Below is a small trained network, with its code and all its weights. Each question gives an input and a class and asks what happens when units are switched off, that is, made to give their printed mean instead of their output.

import numpy as np


def w(rows, s, z=0):
    codes = np.array(rows[::2]) - 128.0
    scale = np.full(codes.shape[1], s)
    scale[-1] = z or s
    return codes * scale


def f(y):
    return y / 2 * (1 + np.tanh(0.7978845608 * (y + 0.044715 * y**3)))


def log_softmax(a):
    a = a - a.max(-1, keepdims=True)
    return a - np.log(np.exp(a).sum(-1, keepdims=True))


def net(x, mask):
    res = np.array(x, float).reshape(1, 7) / 4 @ E
    y = f(res @ A[0][:, :-1].T + A[0][:, -1])
    res = res + np.where(mask, y, B[0][:, -1]) @ B[0][:, :-1]
    return log_softmax(res[-1] @ U[:, :-1].T + U[:, -1])


A, B = {}, {}
E = w([
[148,120,129,158,213,56,220,124,180,115],'x0',
[174,138,122,199,162,70,96,170,2,151],'x1',
[127,128,128,127,127,128,128,128,128,128],'x2',
[50,110,127,45,114,67,170,120,72,130],'x3',
[17,65,133,203,136,90,50,127,168,126],'x4',
[162,138,139,159,4,51,152,118,161,139],'x5',
[44,157,134,211,92,206,233,131,83,122],'x6',
],0.007)
A[0] = w([
[56,117,127,40,118,59,149,123,76,128,42],'N1',
[113,137,125,118,193,162,115,122,109,123,78],'N2',
[118,124,125,123,89,162,71,121,95,122,85],'N3',
[175,134,132,177,123,148,110,129,162,122,79],'N4',
[146,121,127,148,63,83,134,144,148,126,59],'N5',
[108,126,135,119,211,185,111,133,130,124,83],'N6',
[128,99,116,125,169,164,127,100,106,133,93],'N7',
[88,114,133,153,126,118,107,126,136,113,69],'N8',
[143,133,122,179,134,81,103,129,66,130,75],'N9',
[139,114,113,147,177,93,164,113,151,124,67],'N10',
[150,122,143,135,130,123,129,137,99,137,91],'N11',
[127,129,131,129,197,90,177,131,169,132,75],'N12',
[107,129,125,111,92,164,82,142,126,155,87],'N13',
[148,140,131,152,63,114,138,123,142,128,76],'N14',
[142,118,124,183,175,83,188,126,170,129,76],'N15',
[107,125,124,116,172,157,119,143,128,125,95],'N16',
[139,139,118,168,131,103,110,122,64,112,62],'N17',
[77,134,133,208,101,198,205,130,103,122,40],'N18',
[197,131,123,100,121,175,172,123,126,129,65],'N19',
[159,119,118,162,153,95,106,141,87,145,75],'N20',
[113,118,123,92,122,139,125,126,200,117,42],'N21',
[180,144,137,110,133,146,152,117,111,126,82],'N22',
[67,114,143,186,148,95,97,131,173,117,70],'N23',
[87,127,119,163,147,110,89,102,151,158,76],'N24',
[160,122,124,152,124,151,110,140,142,114,84],'N25',
[157,137,127,178,136,166,106,124,146,125,88],'N26',
[153,127,117,103,147,100,91,119,142,130,34],'N27',
[182,139,121,95,126,137,152,132,121,126,76],'N28',
[139,128,120,117,78,172,87,119,89,117,78],'N29',
[153,130,127,172,35,72,150,110,162,140,58],'N30',
[191,130,126,194,146,192,96,125,184,138,58],'N31',
[81,120,112,147,131,107,100,124,147,125,85],'N32',
[123,121,119,113,90,156,81,125,110,137,79],'N33',
[145,125,141,165,142,123,120,128,74,138,66],'N34',
[94,125,130,74,109,187,141,115,249,133,46],'N35',
[161,108,131,103,142,106,108,120,136,129,52],'N36',
[101,126,117,115,107,155,149,119,175,126,50],'N37',
[114,130,128,109,184,163,121,129,128,143,73],'N38',
[169,140,129,94,126,136,176,130,101,134,94],'N39',
[101,122,124,166,116,159,181,121,107,133,1],'N40',
[173,114,135,62,150,70,41,131,175,127,42],'N41',
[100,107,126,155,133,102,72,138,146,131,78],'N42',
],0.017,0.0094)
B[0] = w([
[128,94,126,141,103,4,221,120,131,137,214],'N1',
[126,78,118,139,134,105,72,132,141,113,165],'N2',
[126,173,188,127,97,131,108,134,126,103,177],'N3',
[127,115,125,127,115,61,174,122,121,134,165],'N4',
[121,81,108,137,135,117,63,120,124,109,164],'N5',
[129,78,104,127,133,94,57,132,116,101,184],'N6',
[123,97,119,113,130,118,89,126,124,122,150],'N7',
[129,125,98,126,96,158,145,130,125,147,144],'N8',
[127,101,159,115,190,182,164,141,121,118,185],'N9',
[130,160,182,127,104,125,106,133,130,109,167],'N10',
[119,121,140,119,139,157,146,128,137,119,139],'N11',
[137,168,203,127,99,121,100,135,112,115,191],'N12',
[152,151,179,131,94,123,104,131,120,123,169],'N13',
[112,83,108,132,140,106,83,130,126,114,165],'N14',
[131,169,210,129,78,124,99,131,118,110,200],'N15',
[130,95,109,135,132,116,89,142,123,117,152],'N16',
[134,110,143,125,182,167,159,125,134,103,166],'N17',
[129,226,67,116,188,120,114,109,156,170,247],'N18',
[131,114,92,140,68,187,134,129,120,143,192],'N19',
[131,110,153,133,191,172,163,133,124,113,175],'N20',
[131,128,148,125,187,165,155,128,119,118,165],'N21',
[114,119,102,117,83,176,136,134,136,129,170],'N22',
[133,109,85,127,52,192,145,128,127,137,181],'N23',
[122,120,101,130,80,161,144,138,124,138,154],'N24',
[131,129,126,129,125,91,157,121,120,132,143],'N25',
[109,121,141,123,115,68,168,121,123,136,162],'N26',
[132,162,114,129,155,116,117,113,150,161,157],'N27',
[115,126,98,123,80,178,139,133,137,134,172],'N28',
[137,159,195,130,86,129,102,135,127,117,181],'N29',
[131,69,102,121,149,94,33,144,115,107,199],'N30',
[125,111,121,126,114,33,220,121,135,140,194],'N31',
[144,122,106,121,80,160,143,129,144,135,153],'N32',
[123,155,176,132,98,126,106,126,127,107,166],'N33',
[138,106,155,130,181,158,149,131,119,133,160],'N34',
[131,89,184,131,203,188,173,144,112,108,226],'N35',
[123,173,100,135,147,128,121,113,134,143,153],'N36',
[135,127,139,125,179,151,155,128,116,122,158],'N37',
[129,95,106,130,135,113,81,130,120,124,155],'N38',
[130,96,107,133,68,177,139,128,135,135,187],'N39',
[128,186,106,138,159,116,119,107,149,162,164],'N40',
[117,228,66,133,192,132,95,112,146,169,244],'N41',
[126,123,93,119,72,166,148,119,135,146,162],'N42',
],0.035,0.012)
U = w([
[112,207,80,119,185,175,85,82,178,217,31],'0',
[133,70,176,105,217,244,168,148,103,122,95],'1',
[115,87,73,111,25,255,130,133,138,181,254],'2',
[110,34,96,121,144,128,2,142,114,110,87],'3',
[142,188,243,124,71,159,73,136,115,118,193],'4',
[108,84,129,125,108,60,209,102,130,173,159],'5',
],0.0053,0.00056)

Each question gives the input, the list of numbers given to net, and the class t.
The units are the neurons (one row each of A and B). Each row of codes is followed by its name. A weight is (code - 128) times the scale printed after its matrix; where a second scale follows, it is the last column's (A, B and U).
mask holds one flag per neuron, in row order. A switched-off neuron (its flag False) gives its mean, the last column of its row in B, instead of its output. The means were averaged over made-up inputs and are rounded, as every weight is.
A unit's drop is (log p(t) with every unit on - log p(t) with that unit switched off) / (log p(t) with every unit on - log p(t) with every unit switched off).
unit that matters most: the unit with the biggest drop
top k neurons: the k neurons with the biggest drops, biggest first
drop of u: that unit's drop, to one decimal
input [-5,-4,3,-3,-3,-2,2], class 4: top neuron => N29
input [-7,7,-6,-6,8,-3,0], class 2: top 2 neurons => N42, N23
input [6,-7,8,8,-1,8,-7], class 3: top 2 neurons => N30, N18
input [-4,3,6,7,5,-6,3], class 5: top 2 neurons => N1, N30
input [-6,7,-5,4,-1,6,1], class 1: top 2 neurons => N9, N17
input [8,-6,-2,-1,-6,-6,0], class 4: top 2 neurons => N12, N15
input [-7,-5,-7,8,4,-6,4], class 5: top 3 neurons => N1, N15, N12
input [-5,0,-4,-1,5,6,-5], class 3: top 3 neurons => N30, N18, N5
input [4,7,-4,-7,-8,8,-4], class 2: top 2 neurons => N19, N28
input [-2,7,-6,-7,6,-1,-1], class 1: top 3 neurons => N9, N20, N1
input [7,3,1,-6,-8,-2,6], class 2: top 2 neurons => N19, N39
input [0,-6,1,-5,6,3,2], class 1: top 2 neurons => N35, N21
input [-1,3,-1,8,5,-6,-7], class 5: top 3 neurons => N1, N18, N40
input [-6,3,8,-1,7,4,2], class 2: top neuron => N23
input [1,-8,2,-2,1,-2,7], class 1: top 4 neurons => N35, N41, N37, N21
input [-3,6,-1,3,-4,-1,2], class 1: drop of N41 => 0.0
input [-4,3,3,-8,-2,5,-3], class 5: drop of N31 => 0.3
input [-3,-8,-6,-1,-7,2,7], class 1: drop of N37 => 0.4
input [1,3,-7,8,-7,8,1], class 3: drop of N30 => 1.5
input [3,-7,2,6,4,2,2], class 1: unit that matters most => N35
